[[143 138 137 116 123 141 150]
 [121 116 115 108 120 129 111]
 [129 148 113 142 121 114 115]
 [115 149 150 115 120 140 120]
 [130 130 119 145 127 147 145]
 [143 110 121 108 120 129 125]
 [109 122 120 136 145 147 118]
 [131 132 126 119 154 113 145]
 [108 110 143 133 123 114 141]
 [141 124 141 150 125 121 118]
 [118 144 120 119 135 113 133]]
Indices start at 0.
Find the entry in row 0 and column 0.
Answer: 143
Find the entry directly below the largest entry.
Answer: 123
The entry in row 0 and column 2: 137
Find the top-right entry.
Answer: 150
The largest entry: 154
The entry at row 1, column 0 is 121
The entry just right of 122 -> 120
Find the bottom-right entry.
Answer: 133
Find the entry in the bottom-left corner.
Answer: 118
Find the entry in row 2 and column 1.
Answer: 148
The entry directly above 109: 143
Find the entry in row 1 and column 1.
Answer: 116
The entry just right of 136 is 145
Find the entry at row 0, column 1.
Answer: 138
Find the entry at row 2, column 0.
Answer: 129
Find the entry just left of the centre entry.
Answer: 121
The entry in row 1 and column 2 -> 115
Find the entry in row 2 and column 2.
Answer: 113
Find the centre entry.
Answer: 108
The entry directly below the centre entry: 136
The entry just left of the largest entry -> 119
The top entry of the column that holds the largest entry: 123

Questions about the matrix below.
1) Find the top entry of the column that holds the largest entry.
2) Find the entry directly below the smallest entry.
3) Find the top entry of the column that holds the smallest entry.
4) Find the entry in the bottom-right corner.
5) Find the bottom-left entry.
6) Find the 3rd entry in reading order.
7) Find the smallest entry in the first column.
8) Find the second entry on the diagonal from the top-right corner.
[[132 136 126 121 128 115 137 117 133 129 124 131 127 125 125]
 [124 119 127 127 131 132 125 116 135 131 125 118 131 122 126]
 [126 115 136 145 131 140 137 126 119 141 122 132 122 133 141]
 [126 114 122 125 129 129 133 126 123 124 132 113 130 133 128]
 [131 137 133 134 124 121 128 137 130 123 127 133 133 128 129]
 [130 136 132 129 148 139 121 138 131 150 117 121 131 122 132]]
1) 129
2) 133
3) 131
4) 132
5) 130
6) 126
7) 124
8) 122

Read these off the matrix that follows.
1) Give the 1st entry on the main diagonal.
2) Give the entry just right of 107.
3) Give the entry just right of 144.
4) Give the entry just left of 149.
5) Give the smallest entry in the last column.
6) Give the 3rd largest entry.
7) Give the last entry, reading row by row.
124,113,123,111,152,129,109,141,151,132,149,98
144,128,123,122,146,140,129,109,107,126,139,127
1) 124
2) 126
3) 128
4) 132
5) 98
6) 149
7) 127

Read these off the row that follows.
1) What is the entry just left of the largest entry?
2) What is the entry just left of 110?
3) What is the entry just left of the smallest entry?
4) What is the entry just left of 150?
[141 138 148 124 125 110 126 113 137 129 128 150 119 107 145 156]
1) 145
2) 125
3) 119
4) 128
